cols: L S W N Z X A U F
k_681: [115 126 142 121 129 137 132 137 132]
k_886: [161 153  89 135 128 102 111 116 161]
k_304: [154 101  65 129 123 178 144 156  31]
find: [129 137 132]  k_681
down: [132 161]  F
len: [115 126 142 121 129 137]  6
down: [89 65]  W

cols: Q V K H G Y T
k_554: [149 194 175 121 123 133 154]
k_837: [145  14  74 138 115 127 148]
k_237: [111  88 102 131 122 118 201]
k_684: [121 126 157 133 129 123 102]
k_772: [126 116 108 133 113 132  49]
k_874: [147 129  97 138 128 116 111]
k_811: [115 195 163 123 118 122  62]
k_533: [133 113 127 116 116 141 202]
k_707: [128 147 116 129 138  97 148]
down: [116 122]  Y
len: [115]  1
find: [133 113 127 116 116]  k_533
find: [147 129  97 138 128 116]  k_874
len: [149 194 175 121 123 133 154]  7
down: [126 116]  V
len: [128 147]  2

cols: J E B R P D
k_914: [113 137  82 114 157 156]
k_636: [ 58 161 103  83 138 173]
k_812: [133  26  84 116 155 107]
k_871: [134  79 111  53 197 107]
k_868: [133 116  26  84 193 177]
k_567: [ 48  85 191 156 194 168]
k_492: [140  42 114  82 115 126]
k_920: [125  53  83  93  86 186]
k_560: [ 97  69 139 116 195  76]
len: [125  53  83  93  86]  5
len: [ 97  69 139 116 195  76]  6
down: [134 133  48 140 125  97]  J
find: [114  82]  k_492
find: [133  26  84 116]  k_812
down: [191 114  83 139]  B

cols: Rig lilo Roga mebo
k_349: [175  62 149 163]
k_23: [140 160 140  72]
k_223: [121  61 107 125]
k_248: [155  44 156 128]
k_527: [110 196 100 113]
k_594: [135 140  90 142]
k_488: [ 95 171 125 194]
k_512: [107 121  61  64]
k_523: [122 140  90 142]
len: [155  44]  2
len: [140 160]  2
find: [121  61 107]  k_223
down: [140 171 121]  lilo

cols: marud gupod mol pek vol fafo
k_191: [142 191 144 221 133 137]
k_931: [124 186  87  96 135 210]
k_711: [ 81 135  72  67 182 158]
len: [ 81 135  72  67 182 158]  6
find: [87 96]  k_931
down: [124  81]  marud

cols: nopa fezub dobed sabeg lig
k_37: [128 119 130 177 219]
k_451: [183 152 157 194  71]
k_552: [142 127 144 202 200]
k_102: [183 152 117 148 230]
down: [144 117]  dobed
len: [128 119 130 177]  4
down: [128 183 142]  nopa
len: [183 152 157 194  71]  5
len: [183 152 157 194]  4
down: [ 71 200]  lig
down: [130 157]  dobed

cols: baf dumog bobu Podet kodug bedu Dabe mido movim
k_853: [ 78 116 118 124 204 161 171   9 185]
k_266: [118 144 127 128 135 134 129 115 131]
k_9: [161  72 132 127 104 108 123 170 111]
len: [ 78 116 118 124 204 161 171   9 185]  9
len: [118 144 127 128 135 134]  6
find: [ 72 132 127 104 108 123 170]  k_9

cols: rubo kuduv naf Giso fonov
k_991: [115 133 115  71 138]
k_368: [119 147 163  82  94]
k_319: [123 152 162  62  87]
k_403: [138  67 167 122 145]
k_725: [131  73 168 114 157]
k_39: [193  70 217 188 223]
k_130: [133 153 131 136 136]
k_137: [121 202 114 187 126]
k_96: [115 108  86 121 140]
k_341: [128 171 125 155 132]
k_63: [120 149 162  71  91]
len: [120 149 162  71  91]  5
len: [115 108  86 121 140]  5
down: [163 162 167 168 217 131 114  86 125]  naf
down: [163 162 167]  naf
find: [153 131]  k_130
down: [125 162]  naf
len: [131  73 168]  3

cols: Soga Boto foti Vov Ralo tevan
k_897: [161  73  83  74  93  86]
k_335: [183  88 111 119 139  93]
k_814: [139 107  83  77  91  93]
k_317: [ 86  62  91  72 176  62]
k_653: [127  68  98  76 197  51]
k_444: [215 122 149 177 147 132]
k_442: [132 120  96  89  94 104]
find: [ 89  94 104]  k_442
len: [127  68  98]  3
len: [139 107]  2
len: [132 120]  2
len: [183  88 111 119 139]  5

cols: bib bofi Dobot bobi pide kagi meri tup
k_625: [ 64 203 225 143  26 103  95  85]
k_405: [ 78 201 189 111  85 110  81 141]
k_40: [ 64 212 227 129  34 103  81 110]
find: [203 225 143  26 103  95]  k_625
down: [203 201]  bofi
down: [143 111]  bobi
down: [95 81]  meri

cols: Mutuz lino Lon deta pul kap Pov Lebad
k_553: [120 129 139 130 123 116 149 134]
k_599: [137 146 128 109 125 105 115 124]
k_285: [122 114 154 132 117 109 156 152]
k_50: [166 130 114 104 180 141  99 129]
k_942: [ 26 145 170 146  25  66 216 116]
k_732: [108 137 135 132 109 113 152 129]
down: [132 104 146 132]  deta
len: [137 146 128 109 125 105]  6
find: [146  25  66 216]  k_942

cols: tobu mes Sekes rutun lefo
k_275: [141  96 139 149 141]
k_208: [117 139  96 112 123]
k_795: [ 10 152 135  17 155]
find: [ 96 139]  k_275
down: [141 123]  lefo

cols: narev Rakof Vagar rapo Keb fede zunid duzi
k_531: [ 36 122  77 173 154  64 118 195]
k_852: [146 109 221 138 132 143 197  69]
k_982: [146 109 221 138 132 143 197  98]
len: [ 36 122  77 173 154  64 118]  7
len: [ 36 122  77 173 154  64 118 195]  8
len: [146 109 221 138 132 143 197]  7

cols: lur vebe duba Pev
k_596: [ 56 209 140 185]
k_913: [185 113 209 143]
k_54: [113 209 185 140]
find: [209 185]  k_54
down: [ 56 185]  lur
find: [113 209 185]  k_54
len: [113 209]  2
find: [209 185 140]  k_54
down: [209 185]  duba

cols: gege nuvi tumur toka
k_452: [132  98  99 104]
k_313: [132  98 142  78]
k_938: [ 98 132 135 244]
k_209: [129  96 119 117]
k_173: [132  98 142 104]
len: [132  98 142 104]  4
len: [132  98 142]  3
len: [132  98  99]  3
find: [132  98 142 104]  k_173

cols: gizep dom dut tadig
k_951: [132 134 124 169]
k_399: [126 134 127 151]
k_340: [131 137 146 123]
k_6: [129 112 146 186]
k_291: [109 134 117 151]
k_398: [109 134 136 151]
k_728: [110 155 111  88]
k_3: [123 137 126 161]
k_236: [140 112 126  36]
k_988: [125 103 149 106]
k_153: [116 112 146 168]
k_890: [141 112 126 183]
find: [129 112 146 186]  k_6
find: [109 134 136]  k_398
find: [140 112 126  36]  k_236
find: [112 146 168]  k_153
down: [146 117 136 111 126 126 149 146]  dut
down: [137 112 134 134 155 137 112 103 112 112]  dom

cols: Mir baz niva rezef Vug libod
k_658: [148 176  48  18  17 119]
k_779: [175  32 110 117 102 207]
k_67: [174 132  99 204 216  93]
len: [148]  1
down: [102 216]  Vug
len: [174 132  99 204]  4
down: [207  93]  libod
len: [174 132]  2
down: [176  32]  baz

cols: luf Sarok dupot fes gerab
k_434: [179 188 195 181 189]
k_551: [200 176 200 184 200]
k_836: [179 214 189 170 180]
k_702: [187 191 175 179 191]
k_7: [200 188 189 195 181]
k_101: [190 198 182 185 194]
find: [214 189 170 180]  k_836
find: [176 200]  k_551
find: [188 189 195 181]  k_7
down: [176 214 191 188]  Sarok

cols: Zuso gigif kot Zos mugu Kegu Neka zed rumeg
k_262: [164  86 127 108  73  91 162  94 104]
k_664: [150 155 113 111 150 110 137 104 128]
k_353: [134 106 118 123 129 139 139  84 176]
k_538: [215 125 152  74 119 124  67  99 104]
k_650: [134 106 118 123  73  91 150  93 111]
k_781: [ 87 150 144 151 139 100 184 142 182]
k_390: [110 197 166  99 124 187  79 173 170]
k_427: [125 152  71 108 142 101 116 100 118]
k_672: [ 95 176  99  96 149  74 196 130 164]
k_909: [146 122 132  98 165 111 137 184 120]
k_278: [159 105 108 100 130  69 148 132 136]
len: [159 105 108]  3
len: [125 152  71]  3
down: [110 139 124  91 100 187 101  74 111  69]  Kegu
find: [125 152  74]  k_538
len: [159 105 108 100 130  69 148 132 136]  9
find: [ 96 149  74 196 130]  k_672
len: [150]  1

cols: vide kati fiki vora Bilu
k_226: [185 126  99 128 125]
k_461: [184 102  90 119 160]
k_479: [187 104 110 143 133]
k_134: [209 106  81 134 151]
k_460: [217 130  90 113 111]
k_912: [127  80  81 131 128]
k_676: [206  84 102 114 150]
k_13: [176 132  99 121 126]
k_944: [187 127  81 131 128]
k_748: [163 147  92 137 128]
find: [ 90 119]  k_461
find: [127  81]  k_944
down: [184 187 209 217]  vide
len: [184 102  90 119 160]  5

cols: Sov lal Tozef podez
k_562: [158  90 104 126]
k_331: [131  27 116 105]
k_971: [158 105 116  27]
k_133: [153 185 130 151]
k_483: [158 172 131 138]
k_81: [153 185 124 141]
down: [151 138 141]  podez
len: [158  90 104 126]  4
len: [131  27 116]  3
find: [ 27 116 105]  k_331
down: [130 131]  Tozef
down: [131 158 153 158 153]  Sov

cols: Lif gidup dekez daz Kaz memib
k_980: [ 90 192  73 191 127  80]
k_629: [127  77  73 191 127  80]
k_540: [ 90 192  73 191 108  80]
len: [90]  1
find: [ 90 192  73 191 127  80]  k_980
down: [127 108]  Kaz
len: [ 90 192]  2

cols: loro dubo zir gada
k_923: [124 180 154 194]
k_825: [107  38 140 191]
k_347: [102 126 141 184]
k_574: [130 180 160 107]
k_877: [124  59 154 194]
down: [184 107 194]  gada
find: [130 180 160]  k_574
down: [154 140]  zir

cols: lud Pagam pigam zugod lezu
k_601: [150 166 132 109 148]
k_307: [113 204  99  84 134]
k_964: [108 131 125 139  83]
k_816: [123  52 110 220 132]
k_305: [125 108 131 139 160]
down: [148 134]  lezu
find: [108 131 125 139]  k_964
len: [123  52]  2

cols: bel pefug tev zelo zun
k_559: [126  53 182 135 146]
k_294: [153 186 122  67  93]
k_645: [107 228 146 129 152]
k_881: [107 228 146  82  86]
down: [228 228]  pefug
len: [153 186 122  67  93]  5
len: [107 228 146 129 152]  5

cols: Zaki tezev sadi Zubo dat pima kasi Tal pogok
k_355: [110 194  82 113 173  92 193 157 119]
k_572: [110 194  82 193 173  92 113 125 180]
k_467: [193 173  93 193 173  92 160  55 180]
find: [110 194  82 193 173  92 113 125 180]  k_572
find: [ 82 193 173  92 113]  k_572
len: [193 173  93 193]  4
len: [110 194  82 193 173]  5

cols: Gem gur bara mupad pevez Mezi vuvug Derup Nit
k_563: [140  75 187 119 115  64 159 164 171]
k_630: [122 109 140 115 119 115 127 117 120]
k_363: [136 156 106 146 141 148 133 141 139]
k_372: [111  80 166  92  97  36 178 177 166]
k_110: [135 153 109 152 153 142 123 128 144]
k_520: [100  95 144  80  85 117 130 115  87]
k_463: [111  80 166  92  97  86 147 135 127]
k_190: [143 109 154 128 118 103 149 157 150]
k_454: [126 193  66 160 165 188 101 107 118]
down: [166 144]  Nit
down: [ 85  97 118]  pevez
find: [111  80 166  92  97  36 178 177 166]  k_372
len: [140  75 187 119]  4

cols: lalaz fogi Govum bazup
k_928: [118 132  93 132]
k_709: [111 131 124 129]
k_995: [ 93 118 132 129]
k_76: [126 132  93 131]
k_139: [118 132  93 129]
down: [132  93]  Govum
find: [118 132  93 132]  k_928
len: [126 132]  2
find: [118 132  93 129]  k_139
find: [124 129]  k_709

cols: Kala Kep gep pota fif tagov Rupe zak
k_917: [132 121 135 122 138 131 127 120]
k_973: [117 184 134 150  57 129 205 123]
k_605: [132 121 135 122 138 138 127 120]
k_575: [142  72  25 112 139  92 121 103]
k_798: [121 169  62 166  75 132 141 176]
k_269: [116 126 182 127 132 121  92 141]
k_197: [142  72 133 112 139  50 141 103]
down: [129 138  92 132 121]  tagov
down: [121 184 121  72 169]  Kep
find: [122 138 138 127]  k_605
find: [121  92]  k_269
find: [132 121 135 122 138 131 127]  k_917
down: [127 205]  Rupe
len: [132 121 135 122 138 138]  6

cols: Vadob tuda kaba voban
k_377: [ 64 181 184 148]
k_34: [181 162  78 135]
k_149: [ 92 172 126 229]
k_824: [101  74 178 129]
k_564: [127 131  52  69]
k_164: [ 40  77  34 122]
k_412: [ 27 138  89 229]
k_44: [105  17  76  12]
k_184: [ 84 105 144  69]
k_770: [ 11 214 225  13]
k_116: [153 228 108 149]
k_907: [127 162 240 161]
len: [127 162 240]  3
down: [229  12  69]  voban
find: [172 126]  k_149
down: [135 229 129  69 122 229  12]  voban
down: [126 178  52  34  89  76 144 225 108 240]  kaba
len: [153 228 108 149]  4
find: [ 34 122]  k_164

cols: gigu nuv lifek Zifed
k_799: [ 66  59 220 129]
k_822: [ 73  44 168 137]
k_41: [ 42  26 107 222]
k_539: [ 62  71 101 218]
k_446: [ 97 114 120 194]
k_330: [ 83  92  83 216]
k_401: [193 175 128  58]
k_663: [224 206 127 104]
k_619: [ 38  28 100 229]
len: [193 175 128]  3
find: [101 218]  k_539

cols: Nis vib Zemus geta
k_970: [146  82 117 111]
k_128: [140 136 176 120]
k_673: [ 68 172 117 120]
k_29: [140 215 118 134]
down: [176 117]  Zemus
down: [120 120 134]  geta
find: [146  82]  k_970
down: [111 120 120]  geta
down: [172 215]  vib
len: [ 68 172 117]  3
down: [117 176]  Zemus

cols: Mufus nivit Keke Soko vek mogo
k_385: [121  38 149 152  31 133]
k_685: [117  60  30 108 126 153]
k_407: [ 99  41  34 187 181 103]
k_975: [114 118 207  98 156  45]
k_544: [ 83  95  88 219 205 214]
k_364: [ 99  41  34 187 101 103]
k_589: [213 159 124 124 124 164]
k_489: [103 127 117  63 115 171]
k_354: [119 124 144  32 131 134]
len: [121  38 149 152]  4
len: [117  60  30 108 126]  5
find: [117  63]  k_489
len: [ 99  41  34 187]  4
find: [121  38]  k_385

cols: Saka reke dufu nikuz Rar Pogap
k_898: [149 104 111  89 131 130]
k_283: [127 149 104 112 129 156]
k_391: [149 104 111 129 156 117]
k_903: [129 131 152 141 107 141]
k_320: [137  62 125 110 151 128]
len: [137  62 125 110 151]  5
find: [149 104 112 129 156]  k_283
down: [141 128]  Pogap
len: [137  62 125 110 151 128]  6
find: [149 104 112]  k_283

cols: fas pebut matu Gufe das
k_71: [ 39 139 117 150 218]
k_921: [ 67 101 108 150 236]
k_949: [193 162 194  49 102]
k_20: [106 117 176  33 197]
k_577: [ 80  93 118 131 242]
k_107: [ 38 213 143 149 158]
len: [80 93]  2
find: [ 80  93 118]  k_577
down: [194 176 118]  matu

cols: kure zuki doka Pase gen lareg bipa
k_794: [117 103 112 227 123 146  75]
k_735: [150 161 116 220 186 120 102]
k_120: [116 122 115 100 120 110 177]
k_994: [111 121 121  97 117 104 164]
k_21: [116 143 122 110 183 106 164]
k_318: [121 148 134  97 173  95 194]
k_501: [164 125 106 144 114 161 128]
k_776: [123 140 130  99 162 103 194]
k_172: [169 124 107 151 114 161 122]
find: [117 104]  k_994
down: [112 116 115]  doka
len: [117 103 112 227 123]  5
down: [220 100]  Pase
len: [123 140 130  99 162]  5

cols: Difiv mesip Zilo mepe mub kivot
k_908: [150 139 112 220  95 218]
k_880: [124 210  78 101  80  97]
k_875: [121  55  90 129 131 207]
k_959: [ 55 121  90 188 103 198]
k_618: [119  99 151  97 159  51]
find: [121  55  90]  k_875
down: [90 90]  Zilo
down: [ 97 207]  kivot
down: [112  78  90  90]  Zilo
find: [124 210  78 101]  k_880
down: [124 121  55 119]  Difiv

cols: vunu fusu dab makeg Mifut lamu favel Nemub ruku zikel
k_532: [ 32 185 211 156 154  24  31 185 156 210]
k_395: [ 32 185 156 211 100 237 242  40 102 127]
k_126: [168 174  11 167 100 237 242  40 102 127]
find: [ 31 185 156]  k_532
find: [ 32 185 156 211]  k_395
down: [127 127]  zikel
len: [ 32 185 211 156 154  24  31 185]  8
down: [ 31 242]  favel
len: [ 32 185 211 156 154]  5
find: [185 211 156 154  24  31 185 156 210]  k_532

cols: zab siduf gora subo
k_174: [ 57 202  77 212]
k_993: [141  83 128 143]
k_69: [199  36 193  54]
k_826: [129  91 136 151]
k_691: [153 195 106  50]
k_642: [118 196  62 160]
k_121: [161 131 110  99]
down: [ 36  91 195 196 131]  siduf
find: [ 36 193  54]  k_69
len: [141  83]  2

cols: tovip pati rebu faf Rebub teguz
k_821: [ 89 139  95  48 148 178]
k_730: [133 140  35 170  89 235]
k_42: [151 106 242 149 134  51]
k_542: [ 78 137 224 152 124  55]
find: [ 89 235]  k_730
down: [ 89 133]  tovip

cols: div tetef Fepez Vit zag vatus
k_4: [157 229 236 197 185 112]
k_367: [109 153 110 108 135 119]
k_511: [124 115  33  75  89 158]
k_218: [109 153 110 108 135 164]
k_484: [171 194 206 150 172 112]
k_830: [152 139 187 231 115 115]
down: [119 158 164 112]  vatus
down: [171 152]  div

